Here is a tiny trained network, its code and every weight. The questions are about switching its units off for an input and a class, where a switched-off unit gives its printed mean instead of its output.

import numpy as np


def w(rows, s, z=0):
    codes = np.array(rows[::2]) - 128.0
    scale = np.full(codes.shape[1], s)
    scale[-1] = z or s
    return codes * scale


def f(y):
    return np.maximum(y, 0)


def log_softmax(a):
    a = a - a.max(-1, keepdims=True)
    return a - np.log(np.exp(a).sum(-1, keepdims=True))


def net(x, mask):
    res = np.array(x, float).reshape(1, 7) / 4 @ E
    y = f(res @ A[0][:, :-1].T + A[0][:, -1])
    res = res + np.where(mask, y, B[0][:, -1]) @ B[0][:, :-1]
    return log_softmax(res[-1] @ U[:, :-1].T + U[:, -1])


A, B = {}, {}
E = w([
[169,123,179,132,254,97],'x0',
[118,230,188,134,113,145],'x1',
[60,103,129,246,160,193],'x2',
[199,144,85,128,138,210],'x3',
[126,132,119,131,131,126],'x4',
[125,136,113,132,133,126],'x5',
[127,131,122,132,130,125],'x6',
],0.0089)
A[0] = w([
[109,114,121,145,54,155,47],'neuron 0',
[107,113,154,186,108,159,42],'neuron 1',
[131,31,147,129,99,134,146],'neuron 2',
[118,71,86,115,153,132,83],'neuron 3',
[126,35,86,98,95,135,93],'neuron 4',
[130,54,61,112,127,111,51],'neuron 5',
[72,104,139,214,137,175,53],'neuron 6',
[150,159,176,152,231,116,29],'neuron 7',
[72,115,75,100,11,176,71],'neuron 8',
[118,139,99,191,186,157,138],'neuron 9',
[131,159,51,90,130,215,198],'neuron 10',
[193,173,136,114,78,63,61],'neuron 11',
[185,63,85,105,152,201,148],'neuron 12',
[177,65,69,158,157,76,54],'neuron 13',
[167,81,176,121,193,125,44],'neuron 14',
[178,148,129,131,140,183,238],'neuron 15',
[168,131,109,38,129,94,73],'neuron 16',
[79,120,122,130,130,62,254],'neuron 17',
[128,234,185,140,100,152,59],'neuron 18',
[199,114,142,87,142,152,177],'neuron 19',
[136,196,148,160,108,111,60],'neuron 20',
],0.012,0.008)
B[0] = w([
[133,119,29,112,185,37,166],'neuron 0',
[92,55,118,64,131,158,156],'neuron 1',
[156,161,201,122,134,128,193],'neuron 2',
[158,201,147,161,145,190,168],'neuron 3',
[177,188,184,153,191,174,193],'neuron 4',
[216,162,163,136,178,211,176],'neuron 5',
[144,42,106,53,92,193,207],'neuron 6',
[118,129,39,97,192,88,210],'neuron 7',
[121,178,37,69,233,47,234],'neuron 8',
[106,77,111,45,61,120,216],'neuron 9',
[38,145,149,169,76,113,233],'neuron 10',
[123,19,66,100,103,198,186],'neuron 11',
[98,188,172,99,76,107,227],'neuron 12',
[153,168,150,190,189,183,186],'neuron 13',
[99,179,45,51,228,60,195],'neuron 14',
[65,175,173,201,55,73,241],'neuron 15',
[47,29,100,57,111,220,211],'neuron 16',
[64,179,254,183,47,99,254],'neuron 17',
[229,210,187,170,207,206,187],'neuron 18',
[115,97,146,124,85,83,225],'neuron 19',
[178,152,130,112,194,226,151],'neuron 20',
],0.0077,0.0091)
U = w([
[144,155,20,104,241,2,80],'0',
[219,186,168,165,208,230,48],'1',
[118,9,99,85,109,187,46],'2',
[124,135,160,172,107,50,245],'3',
[129,132,155,173,112,56,238],'4',
[75,165,199,170,86,37,1],'5',
[129,130,152,170,119,62,223],'6',
],0.0099,0.0086)

Each question gives the input, the list of numbers given to net, and the class t.
The units are the neurons (one row each of A and B). Each row of codes is followed by its name. A weight is (code - 128) times the scale printed after its matrix; where a second scale follows, it is the last column's (A, B and U).
mask holds one flag per neuron, in row order. A switched-off neuron (its flag False) gives its mean, the last column of its row in B, instead of its output. The means were averaged over made-up inputs and are rounded, as every weight is.
A unit's drop is (log p(t) with every unit on - log p(t) with that unit switched off) / (log p(t) with every unit on - log p(t) with every unit switched off).
The circuit of an input: a set's keep is (log p(t) with only the set's units on - log p(t) with every unit switched off) / (log p(t) with every unit on - log p(t) with every unit switched off). Starting from the 12 units with the biggest drops (on a tie, the unit counted first), units are removed one at a time, each time the one whose removal leaves the highest keep (on an exact tie, the one counted first), for as long as the keep stays at least 0.8.
units of the circuit, in order: the units of the circuit, biggest drop first
most important unit: the unit with the biggest drop
k most important neurons: the k neurons with the biggest drops, biggest first
drop of u: that unit's drop, to one decimal
input [-7,8,-3,-3,4,7,-2], class 1: most important unit : neuron 18
input [-3,-5,-7,-1,5,-7,-2], class 2: 2 most important neurons : (neuron 16; neuron 11)
input [-2,8,4,4,-8,8,0], class 1: 3 most important neurons : (neuron 18; neuron 20; neuron 17)
input [2,6,-2,-2,2,1,6], class 1: 3 most important neurons : (neuron 18; neuron 20; neuron 10)
input [2,3,6,8,-4,-2,-7], class 5: 2 most important neurons : (neuron 15; neuron 10)
input [-5,-7,-8,-1,2,4,-8], class 2: 4 most important neurons : (neuron 16; neuron 11; neuron 18; neuron 15)
input [6,6,-4,1,6,-4,-4], class 0: 3 most important neurons : (neuron 7; neuron 17; neuron 14)
input [-6,-6,-3,-2,0,-3,-3], class 0: 3 most important neurons : (neuron 8; neuron 0; neuron 15)
input [8,-5,3,8,2,0,8], class 0: 3 most important neurons : (neuron 14; neuron 7; neuron 17)
input [-8,2,8,1,-5,8,0], class 0: 4 most important neurons : (neuron 8; neuron 0; neuron 16; neuron 11)
input [3,5,0,-2,-3,3,-1], class 1: 2 most important neurons : (neuron 18; neuron 10)
input [1,4,-7,-5,3,1,1], class 2: units of the circuit, in order : (neuron 11; neuron 16)
input [5,5,8,-1,-6,-3,-4], class 2: units of the circuit, in order : (neuron 6; neuron 9)
input [-4,3,8,3,2,0,2], class 2: most important unit : neuron 6
input [-5,6,2,-6,0,5,-2], class 1: units of the circuit, in order : (neuron 18; neuron 20)
input [-4,3,-1,8,5,7,7], class 5: units of the circuit, in order : (neuron 10; neuron 15)
input [5,-4,4,8,-4,-5,-6], class 5: units of the circuit, in order : (neuron 12; neuron 15)
input [4,0,-8,0,-4,8,-2], class 2: drop of neuron 13 : 0.0
input [-1,1,3,7,-1,1,-3], class 5: drop of neuron 10 : 0.2
input [-1,-3,-6,-3,-4,5,1], class 2: drop of neuron 16 : 0.6
